Below is a small trained network, with its code and all its weights. Each question gives an input and a target symbol and asks what happens when units are switched off, that is, made to give their printed mean instead of their output.

import numpy as np


def w(rows, s, z=0):
    codes = np.array(rows[::2]) - 128.0
    scale = np.full(codes.shape[1], s)
    scale[-1] = z or s
    return codes * scale


def f(y):
    return y / 2 * (1 + np.tanh(0.7978845608 * (y + 0.044715 * y**3)))


def softmax(a):
    e = np.exp(a - a.max(-1, keepdims=True))
    return e / e.sum(-1, keepdims=True)


def log_softmax(a):
    a = a - a.max(-1, keepdims=True)
    return a - np.log(np.exp(a).sum(-1, keepdims=True))


def net(x, mask):
    ids = ['ΛΦβημτψ'.index(c) for c in x.split()]
    T = len(ids)
    res = E[ids] + P[:T]
    u = 0
    for l in range(2):
        q, k, v = (res @ M[l].T for M in (Q, K, V))
        z = softmax(np.where(np.tri(T) > 0, q @ k.T / 2**0.5, -1e9)) @ v
        res = res + np.where(mask[u], z, O[l][:, -1]) @ O[l][:, :-1]
        u += 1
        y = f(res @ A[l][:, :-1].T + A[l][:, -1])
        res = res + np.where(mask[u : u + 4], y, B[l][:, -1]) @ B[l][:, :-1]
        u += 4
    return log_softmax(res[-1] @ U[:, :-1].T + U[:, -1])


Q, K, V, O, A, B = {}, {}, {}, {}, {}, {}
E = w([
[96,90,203,151,190,133],'Λ',
[91,112,16,109,63,132],'Φ',
[115,144,173,80,88,72],'β',
[115,67,76,245,150,173],'η',
[115,206,135,189,197,140],'μ',
[166,50,49,110,176,77],'τ',
[200,112,122,82,117,186],'ψ',
],0.011)
P = w([
[120,146,114,138,126,105],'0',
[162,165,152,198,93,98],'1',
[101,133,83,88,108,108],'2',
[125,36,146,145,204,189],'3',
[205,160,130,206,135,121],'4',
[94,130,44,52,92,102],'5',
[141,2,110,114,210,221],'6',
[200,153,100,186,143,122],'7',
[74,135,50,73,87,82],'8',
],0.0067)
Q[0] = w([
[255,113,169,144,154,168],'L0H0',
[29,240,155,121,2,56],'L0H0',
],0.0056)
K[0] = w([
[192,56,146,185,185,142],'L0H0',
[89,150,34,62,42,2],'L0H0',
],0.006)
V[0] = w([
[109,172,48,118,76,134],'L0H0',
[2,142,148,69,94,80],'L0H0',
],0.0073)
O[0] = w([
[137,235,29,171,57,189,15],'L0H0',
[7,253,95,2,113,150,3],'L0H0',
],0.0048,0.0022)
A[0] = w([
[157,135,188,183,133,141,130],'L0N0',
[179,122,115,44,101,151,227],'L0N1',
[40,255,117,101,134,79,253],'L0N2',
[151,64,104,162,162,77,135],'L0N3',
],0.0091,0.0029)
B[0] = w([
[214,194,55,152,41,91,175],'L0N0',
[227,56,144,72,113,160,158],'L0N1',
[130,254,222,105,145,189,166],'L0N2',
[81,156,9,105,72,127,253],'L0N3',
],0.0061,0.0053)
Q[1] = w([
[214,157,105,222,54,1],'L1H0',
[3,139,171,144,161,181],'L1H0',
],0.0064)
K[1] = w([
[193,19,25,72,187,221],'L1H0',
[84,255,127,213,215,128],'L1H0',
],0.0059)
V[1] = w([
[66,147,139,254,120,136],'L1H0',
[61,133,72,106,111,57],'L1H0',
],0.0075)
O[1] = w([
[88,197,84,180,218,165,2],'L1H0',
[64,163,2,107,119,15,201],'L1H0',
],0.0082,0.0008)
A[1] = w([
[6,80,255,162,248,107,252],'L1N0',
[147,87,31,140,38,33,121],'L1N1',
[29,63,49,207,179,173,149],'L1N2',
[234,130,124,143,54,201,204],'L1N3',
],0.0056,0.0034)
B[1] = w([
[161,108,83,4,244,71,214],'L1N0',
[184,203,212,176,72,98,253],'L1N1',
[3,90,201,209,160,102,224],'L1N2',
[127,64,135,98,138,202,196],'L1N3',
],0.0061,0.0054)
U = w([
[67,35,96,41,217,72,233],'Λ',
[101,160,23,79,107,192,35],'Φ',
[95,153,250,87,111,115,1],'β',
[68,84,138,196,136,143,196],'η',
[219,208,125,171,219,155,91],'μ',
[192,162,105,126,82,3,46],'τ',
[202,65,171,130,121,173,226],'ψ',
],0.006,0.00095)

Each question gives the input, a string of symbols that net reads in full, and the target symbol t.
The units are the heads (2 rows each of Q, K, V and O) and the neurons (one row each of A and B). Each row of codes is followed by its name. A weight is (code - 128) times the scale printed after its matrix; where a second scale follows, it is the last column's (O, A, B and U).
mask holds one flag per unit, layer by layer, with each layer's heads first. A switched-off unit (its flag False) gives its mean, the last column of its rows in O or B, instead of its output. The means were averaged over made-up inputs and are rounded, as every weight is.
A unit's drop is (log p(t) with every unit on - log p(t) with that unit switched off) / (log p(t) with every unit on - log p(t) with every unit switched off).
The circuit of an input: a set's keep is (log p(t) with only the set's units on - log p(t) with every unit switched off) / (log p(t) with every unit on - log p(t) with every unit switched off). Starting from all 10 units, units are removed one at a time, each time the one whose removal leaves the highest keep (on an exact tie, the one counted first), for as long as the keep stays at least 0.8.
units of the circuit, in order: the units of the circuit, biggest drop first
most important unit: the unit with the biggest drop
top k neurons: the k neurons with the biggest drops, biggest first
top k neurons in layer l: the k neurons of layer l with the biggest drops, biggest first
drop when u is switched off: that unit's drop, to one decimal
input Λ Λ Λ μ, target Λ: units of the circuit, in order : (L1N0, L1N1, L0H0)
input Λ Λ Φ Λ Φ β, target β: most important unit : L0N2
input Λ Λ μ η Λ ψ τ μ τ, target τ: units of the circuit, in order : (L1N1, L1H0, L0N3)
input Λ Λ ψ Λ η, target ψ: top 2 neurons : (L0N1, L0N0)
input Λ Λ τ Λ μ, target τ: top 2 neurons : (L0N0, L0N1)
input Λ Φ ψ ψ β, target ψ: top 2 neurons in layer 0 : (L0N1, L0N3)
input Λ ψ Λ η Φ Λ τ η, target τ: top 2 neurons : (L0N3, L0N0)
input μ η τ ψ Λ ψ Λ τ, target ψ: top 2 neurons in layer 1 : (L1N3, L1N0)
input μ η τ μ η, target τ: top 2 neurons in layer 0 : (L0N0, L0N3)
input Λ Λ Φ ψ μ, target ψ: top 2 neurons : (L0N0, L1N3)
input η Λ β ψ η, target ψ: top 2 neurons in layer 0 : (L0N0, L0N1)
input η τ η ψ β, target ψ: top 2 neurons : (L0N1, L1N3)
input Λ η ψ Λ Φ, target ψ: top 2 neurons in layer 0 : (L0N1, L0N3)
input Φ τ Φ Λ η μ ψ Λ, target ψ: top 3 neurons in layer 0 : (L0N0, L0N1, L0N2)
input τ τ τ Φ η ψ, target ψ: top 2 neurons : (L0N1, L1N3)
input τ ψ τ η Λ, target τ: most important unit : L0N0
input η Λ Λ ψ Λ, target ψ: top 4 neurons : (L0N0, L0N1, L1N3, L1N2)
input η μ τ, target τ: top 3 neurons in layer 0 : (L0N3, L0N2, L0N1)
input η Φ τ τ μ, target τ: top 2 neurons in layer 0 : (L0N0, L0N3)
input η Λ τ τ Λ ψ ψ τ, target ψ: drop when L0H0 is switched off : 0.1
input η ψ τ Λ η Λ Λ β β, target β: drop when L0N3 is switched off : 0.2
input ψ μ Φ Λ Φ μ, target μ: drop when L1N0 is switched off : 0.0
